[[-34.3  35.7  -9.5]
 [-55.8  37.9 -19.2]
 [ 16.4 -52.8 -31.1]
 [  5.3 -39.7 -32.0]
 [-27.3  19.8 -18.5]]
=>
[-9.5 37.9 16.4]

[[-44.2 -12.1  -5.5  23.9]
 [-12.5 -12.8 -21.1  23.9]]
=>
[ 23.9 -21.1]

[[ -4.1  20.4  34.0 -44.6 -18.9]
 [  7.5  21.2  -5.0  25.9   6.6]]
=>
[-18.9  25.9]

[[ 15.2  40.5  22.9  22.2]
 [-12.4 -11.9 -19.1  -5.6]]
=>
[ 22.2 -19.1]

[[  0.8  38.3 -19.7]
 [-52.2   8.3  -1.6]
 [ 22.1   5.1 -33.9]
 [-17.9   7.0 -19.3]
 [ 16.4  33.5   3.2]]
=>
[-19.7   8.3  22.1]

[[ 16.2  13.1  -8.3 -23.2]
 [ 52.3  46.5   8.5  20.3]
 [ 33.4  31.2  22.4 -12.5]
 [  1.0   0.8 -34.2  14.1]]
=>
[-23.2   8.5  31.2   1.0]
---
[[ -4.3   3.4  14.2   0.6  -6.7  15.5   2.4 -10.6   3.7  -7.7]
 [  3.2  -1.1  -9.0   5.1  -7.1 -30.9  -4.3   9.6   2.8 -46.2]
 [  4.8 -11.3  17.6   0.5 -15.2   9.4   2.4 -11.7 -15.0   3.6]]
=>
[[  4.8 -11.3  17.6   0.5 -15.2   9.4   2.4 -11.7 -15.0   3.6]
 [  3.2  -1.1  -9.0   5.1  -7.1 -30.9  -4.3   9.6   2.8 -46.2]
 [ -4.3   3.4  14.2   0.6  -6.7  15.5   2.4 -10.6   3.7  -7.7]]

[[ 52.1 -44.1   4.9  -5.2 -15.2  54.8 -49.1  52.4]
 [ 51.4   9.5  53.6  -1.2 -19.7  -5.2 -41.3 -41.8]
 [ 53.5 -43.2 -40.3  -3.8  -3.3  36.2  55.0  -9.3]]
=>
[[ 52.1 -44.1   4.9  -5.2 -15.2  54.8 -49.1  52.4]
 [ 53.5 -43.2 -40.3  -3.8  -3.3  36.2  55.0  -9.3]
 [ 51.4   9.5  53.6  -1.2 -19.7  -5.2 -41.3 -41.8]]

[[ 37.1 -31.7   0.2  39.9 -45.7   2.5  36.3 -42.6]
 [-29.0 -20.8   0.1 -48.8 -15.4 -17.7  12.0  15.5]
 [ -2.2  28.9  -0.2   4.9  21.2  11.3 -16.1   7.6]
 [ 23.4   5.9  -0.2  29.6 -27.2  -7.1  25.8  -9.3]]
=>
[[ 37.1 -31.7   0.2  39.9 -45.7   2.5  36.3 -42.6]
 [-29.0 -20.8   0.1 -48.8 -15.4 -17.7  12.0  15.5]
 [ 23.4   5.9  -0.2  29.6 -27.2  -7.1  25.8  -9.3]
 [ -2.2  28.9  -0.2   4.9  21.2  11.3 -16.1   7.6]]

[[-24.8  24.8]
 [ -8.6  43.4]
 [ 35.6   2.7]
 [-18.3   3.9]
 [ -6.0  22.1]
 [ -7.4  31.7]]
=>
[[ 35.6   2.7]
 [-18.3   3.9]
 [ -6.0  22.1]
 [-24.8  24.8]
 [ -7.4  31.7]
 [ -8.6  43.4]]

[[ 34.6 -38.4 -27.0  21.1  -4.6 -26.4  12.3  19.7   6.3]
 [-44.4   3.3  27.2  12.1  10.2  31.0 -22.1 -27.3   7.4]
 [-33.6  29.4  24.8 -19.7  -5.7  14.9 -11.2 -17.8  -4.0]
 [ 15.2 -55.9 -15.6  44.8   7.5  -6.4   0.3   6.8  16.0]
 [ 41.0 -14.4 -31.4  -7.5 -13.3 -35.1  20.3  23.0  -5.8]
 [ 24.3  18.3 -21.6 -31.7 -15.6 -22.7  15.9   8.9 -19.2]
 [ 43.4 -43.1 -27.6  21.6 -10.5 -39.3  17.4  34.6  12.5]
 [-28.8 -28.0  23.7  38.0   5.9   9.9 -17.3   3.0  30.3]
 [ -4.0  31.6  -3.1 -33.2 -11.0  -1.4   3.1 -10.5 -19.6]]
=>
[[ 15.2 -55.9 -15.6  44.8   7.5  -6.4   0.3   6.8  16.0]
 [ 43.4 -43.1 -27.6  21.6 -10.5 -39.3  17.4  34.6  12.5]
 [ 34.6 -38.4 -27.0  21.1  -4.6 -26.4  12.3  19.7   6.3]
 [-28.8 -28.0  23.7  38.0   5.9   9.9 -17.3   3.0  30.3]
 [ 41.0 -14.4 -31.4  -7.5 -13.3 -35.1  20.3  23.0  -5.8]
 [-44.4   3.3  27.2  12.1  10.2  31.0 -22.1 -27.3   7.4]
 [ 24.3  18.3 -21.6 -31.7 -15.6 -22.7  15.9   8.9 -19.2]
 [-33.6  29.4  24.8 -19.7  -5.7  14.9 -11.2 -17.8  -4.0]
 [ -4.0  31.6  -3.1 -33.2 -11.0  -1.4   3.1 -10.5 -19.6]]

[[ 20.7  16.8   6.0   7.3 -38.3 -31.8 -11.6  -3.0 -43.1  22.6]
 [ 24.2  25.3 -22.1   6.6 -16.5 -33.8 -10.2 -27.1 -43.1   0.6]
 [ 24.2  23.8 -10.4   7.5 -28.6 -35.9 -12.3 -17.9 -43.1  10.2]]
=>
[[ 20.7  16.8   6.0   7.3 -38.3 -31.8 -11.6  -3.0 -43.1  22.6]
 [ 24.2  23.8 -10.4   7.5 -28.6 -35.9 -12.3 -17.9 -43.1  10.2]
 [ 24.2  25.3 -22.1   6.6 -16.5 -33.8 -10.2 -27.1 -43.1   0.6]]

[[  3.7  -4.9 -11.0   7.2 -25.2 -27.3  23.3 -36.6 -18.9   6.6  -1.3  10.9]
 [ 15.9 -15.5 -31.3  -4.0   4.4 -17.9 -10.4  -0.8  -9.2   5.3  36.7  19.6]
 [ -4.3 -20.8   4.9  -5.7  -0.2 -12.7 -43.6 -34.4   2.4  -5.1 -11.7  11.8]
 [ 18.6 -13.7  16.8 -22.5   2.1  11.1 -12.7  -9.5   1.5  18.9  17.5  36.2]
 [ -8.7  32.7  -9.9  20.8  -1.0   1.4  13.1   5.2   7.0  -7.7 -26.5 -30.2]]
=>
[[ -4.3 -20.8   4.9  -5.7  -0.2 -12.7 -43.6 -34.4   2.4  -5.1 -11.7  11.8]
 [ 15.9 -15.5 -31.3  -4.0   4.4 -17.9 -10.4  -0.8  -9.2   5.3  36.7  19.6]
 [ 18.6 -13.7  16.8 -22.5   2.1  11.1 -12.7  -9.5   1.5  18.9  17.5  36.2]
 [  3.7  -4.9 -11.0   7.2 -25.2 -27.3  23.3 -36.6 -18.9   6.6  -1.3  10.9]
 [ -8.7  32.7  -9.9  20.8  -1.0   1.4  13.1   5.2   7.0  -7.7 -26.5 -30.2]]

[[-31.3  -2.9 -18.9  41.0 -12.7   5.6]
 [  6.6  22.4  27.0  -4.3  29.0 -32.4]
 [-30.7   4.0 -13.6  46.3  -0.5  -5.5]
 [ 20.0 -18.0   0.7 -38.3 -27.2  22.4]
 [-33.3   1.6 -12.5  43.3  -0.1  -4.5]]
=>
[[ 20.0 -18.0   0.7 -38.3 -27.2  22.4]
 [-31.3  -2.9 -18.9  41.0 -12.7   5.6]
 [-33.3   1.6 -12.5  43.3  -0.1  -4.5]
 [-30.7   4.0 -13.6  46.3  -0.5  -5.5]
 [  6.6  22.4  27.0  -4.3  29.0 -32.4]]

[[ -0.6  11.9  -7.1  -7.0  -7.7   8.1   5.3  22.2  -7.6 -11.7  -1.7 -14.4
  -26.6]
 [  7.2   8.3   6.0 -20.9  -8.5  -8.0  -2.2 -13.8  -4.8  -6.5   0.6   2.3
   -1.3]
 [ -3.4  -0.4   2.1   0.5  -1.1   2.8  -2.1  -2.5  -2.5  -0.6   0.4   1.0
   -0.9]
 [ 10.4   6.6   9.5 -36.4 -12.2 -11.5   5.2 -19.4  -8.8 -12.2  -0.7  -0.5
    2.7]
 [  1.9  -5.7 -29.0  11.4  -5.1  -1.1  -7.3 -19.6   0.1 -22.1 -44.3  -3.2
   -1.1]]
=>
[[  1.9  -5.7 -29.0  11.4  -5.1  -1.1  -7.3 -19.6   0.1 -22.1 -44.3  -3.2
   -1.1]
 [ -3.4  -0.4   2.1   0.5  -1.1   2.8  -2.1  -2.5  -2.5  -0.6   0.4   1.0
   -0.9]
 [ 10.4   6.6   9.5 -36.4 -12.2 -11.5   5.2 -19.4  -8.8 -12.2  -0.7  -0.5
    2.7]
 [  7.2   8.3   6.0 -20.9  -8.5  -8.0  -2.2 -13.8  -4.8  -6.5   0.6   2.3
   -1.3]
 [ -0.6  11.9  -7.1  -7.0  -7.7   8.1   5.3  22.2  -7.6 -11.7  -1.7 -14.4
  -26.6]]
